Here is a tiny trained network, its code and every weight. The questions are about switching its units off for an input and a class, where a switched-off unit gives its printed mean instead of its output.

import numpy as np


def w(rows, s, z=0):
    codes = np.array(rows[::2]) - 128.0
    scale = np.full(codes.shape[1], s)
    scale[-1] = z or s
    return codes * scale


def norm(h):
    return h / np.sqrt((h * h).mean(-1, keepdims=True) + 1e-5)


def f(y):
    return np.maximum(y, 0)


def log_softmax(a):
    a = a - a.max(-1, keepdims=True)
    return a - np.log(np.exp(a).sum(-1, keepdims=True))


def net(x, mask):
    res = np.array(x, float).reshape(1, 5) / 4 @ E
    u = 0
    for l in range(2):
        y = f(norm(res) @ A[l][:, :-1].T + A[l][:, -1])
        res = res + np.where(mask[u : u + 16], y, B[l][:, -1]) @ B[l][:, :-1]
        u += 16
    return log_softmax(norm(res)[-1] @ U[:, :-1].T + U[:, -1])


A, B = {}, {}
E = w([
[5,85,119,121],'x0',
[98,201,176,235],'x1',
[94,248,54,73],'x2',
[137,102,14,205],'x3',
[129,129,129,127],'x4',
],0.0018)
A[0] = w([
[145,83,158,169,40],'0.n1',
[241,188,105,125,47],'0.n2',
[11,123,100,110,21],'0.n3',
[140,119,82,34,48],'0.n4',
[148,62,153,176,59],'0.n5',
[96,255,158,230,41],'0.n6',
[151,115,69,151,36],'0.n7',
[131,201,226,66,73],'0.n8',
[212,182,121,122,46],'0.n9',
[124,176,102,104,6],'0.n10',
[102,240,69,106,40],'0.n11',
[144,153,45,200,70],'0.n12',
[119,179,97,81,23],'0.n13',
[132,129,85,158,44],'0.n14',
[165,112,72,57,51],'0.n15',
[155,109,103,95,34],'0.n16',
],0.007,0.0016)
B[0] = w([
[153,163,156,109,179],'0.n1',
[67,142,155,180,219],'0.n2',
[71,149,161,186,223],'0.n3',
[158,50,140,121,208],'0.n4',
[152,174,169,95,203],'0.n5',
[158,4,148,113,254],'0.n6',
[99,136,99,92,173],'0.n7',
[100,149,41,98,237],'0.n8',
[83,135,156,167,195],'0.n9',
[154,160,146,122,159],'0.n10',
[179,195,170,107,235],'0.n11',
[102,147,67,83,221],'0.n12',
[164,167,148,126,177],'0.n13',
[114,134,101,105,161],'0.n14',
[139,56,138,115,202],'0.n15',
[129,91,134,119,157],'0.n16',
],0.02,0.0032)
A[1] = w([
[139,92,99,149,153],'1.n1',
[120,145,119,124,100],'1.n2',
[86,144,141,215,42],'1.n3',
[128,128,128,128,122],'1.n4',
[106,141,64,110,39],'1.n5',
[68,135,160,206,32],'1.n6',
[120,145,124,125,125],'1.n7',
[105,161,2,107,21],'1.n8',
[152,136,111,162,3],'1.n9',
[210,50,123,155,44],'1.n10',
[170,160,143,128,52],'1.n11',
[86,150,138,221,26],'1.n12',
[152,146,131,127,84],'1.n13',
[223,219,157,126,37],'1.n14',
[109,154,84,81,63],'1.n15',
[128,128,128,128,115],'1.n16',
],0.0085,0.0012)
B[1] = w([
[151,120,177,116,173],'1.n1',
[134,109,123,112,151],'1.n2',
[53,148,142,161,197],'1.n3',
[128,128,128,128,128],'1.n4',
[123,151,67,95,195],'1.n5',
[48,166,138,160,225],'1.n6',
[137,105,125,117,155],'1.n7',
[107,173,6,70,241],'1.n8',
[109,144,121,136,128],'1.n9',
[92,10,135,78,233],'1.n10',
[132,171,144,101,172],'1.n11',
[29,135,162,169,196],'1.n12',
[138,148,149,115,149],'1.n13',
[188,216,212,52,253],'1.n14',
[115,155,59,131,224],'1.n15',
[128,128,128,126,128],'1.n16',
],0.019,0.0028)
U = w([
[146,1,155,100,154],'0',
[216,210,208,88,147],'1',
[101,137,128,106,220],'2',
[121,165,20,98,131],'3',
[43,158,166,201,125],'4',
[181,131,118,169,51],'5',
[213,130,108,222,2],'6',
[220,129,116,223,36],'7',
],0.0099,0.0076)

Each question gives the input, the list of numbers given to net, and the class t.
The units are the neurons (one row each of A and B). Each row of codes is followed by its name. A weight is (code - 128) times the scale printed after its matrix; where a second scale follows, it is the last column's (A, B and U).
mask holds one flag per neuron, layer by layer. A switched-off neuron (its flag False) gives its mean, the last column of its row in B, instead of its output. The means were averaged over made-up inputs and are rounded, as every weight is.
A unit's drop is (log p(t) with every unit on - log p(t) with that unit switched off) / (log p(t) with every unit on - log p(t) with every unit switched off).
The circuit of an input: a set's keep is (log p(t) with only the set's units on - log p(t) with every unit switched off) / (log p(t) with every unit on - log p(t) with every unit switched off). Starting from the 12 units with the biggest drops (on a tie, the unit counted first), units are removed one at a time, each time the one whose removal leaves the highest keep (on an exact tie, the one counted first), for as long as the keep stays at least 0.8.
units of the circuit, in order: the units of the circuit, biggest drop first
most important unit: the unit with the biggest drop
top k neurons: the k neurons with the biggest drops, biggest first
k most important neurons of layer l: the k neurons of layer l with the biggest drops, biggest first
drop when u is switched off: that unit's drop, to one decimal
input [-3,-4,1,-2,-4], class 0: most important unit -> 0.n4
input [2,-5,8,7,4], class 1: units of the circuit, in order -> (0.n11; 1.n14)
input [3,4,-7,-8,4], class 3: units of the circuit, in order -> (0.n8; 1.n15; 0.n3)
input [-8,5,-5,2,6], class 4: top 2 neurons -> (0.n2; 0.n11)
input [4,-7,-8,6,8], class 1: units of the circuit, in order -> (0.n5; 0.n8)
input [-6,0,8,-1,4], class 1: 3 most important neurons of layer 0 -> (0.n11; 0.n3; 0.n13)
input [-5,-7,-7,1,-2], class 0: top 3 neurons -> (0.n11; 0.n15; 1.n10)
input [6,-2,7,3,-1], class 1: top 2 neurons -> (0.n11; 0.n2)
input [-3,-3,1,-5,3], class 3: top 2 neurons -> (0.n8; 0.n6)
input [-1,-7,-8,0,2], class 1: top 3 neurons -> (0.n5; 0.n6; 0.n1)
input [0,-5,7,-7,-6], class 1: 2 most important neurons of layer 0 -> (0.n11; 0.n13)
input [-2,-6,-7,2,2], class 1: units of the circuit, in order -> (0.n5; 0.n6; 1.n14)
input [-3,8,7,-5,6], class 0: 2 most important neurons of layer 0 -> (0.n6; 0.n5)
input [-8,-4,-7,-3,-3], class 4: most important unit -> 0.n2
input [-5,6,-8,2,-3], class 1: units of the circuit, in order -> (0.n5; 1.n14)
input [4,6,-7,8,-4], class 3: top 2 neurons -> (0.n12; 0.n11)
input [7,4,-1,5,-4], class 4: top 2 neurons -> (0.n3; 0.n8)
input [-6,1,4,-8,5], class 3: 2 most important neurons of layer 0 -> (0.n8; 0.n3)
input [-5,8,-7,0,-5], class 0: top 3 neurons -> (0.n6; 0.n11; 1.n10)
input [-8,1,1,-7,-2], class 4: top 3 neurons -> (0.n2; 0.n9; 0.n12)
input [8,1,4,-6,4], class 4: most important neuron of layer 0 -> (0.n3)
input [4,1,0,2,0], class 4: top 2 neurons -> (0.n3; 0.n8)
input [3,5,-2,-6,1], class 3: top 3 neurons -> (0.n8; 0.n4; 0.n15)
input [5,-1,-5,-5,-1], class 1: top 4 neurons -> (0.n2; 0.n5; 0.n12; 0.n6)
input [-7,4,-1,0,-4], class 4: 2 most important neurons of layer 0 -> (0.n2; 0.n9)
input [-3,-6,-4,-8,-5], class 3: top 2 neurons -> (0.n8; 0.n6)
input [-6,2,-4,5,4], class 4: units of the circuit, in order -> (0.n2)
input [3,-8,7,5,5], class 0: 2 most important neurons of layer 0 -> (0.n4; 0.n15)
input [-2,7,-3,2,4], class 0: drop when 0.n6 is switched off -> 1.3
input [5,-3,1,-8,5], class 3: drop when 0.n5 is switched off -> 0.0
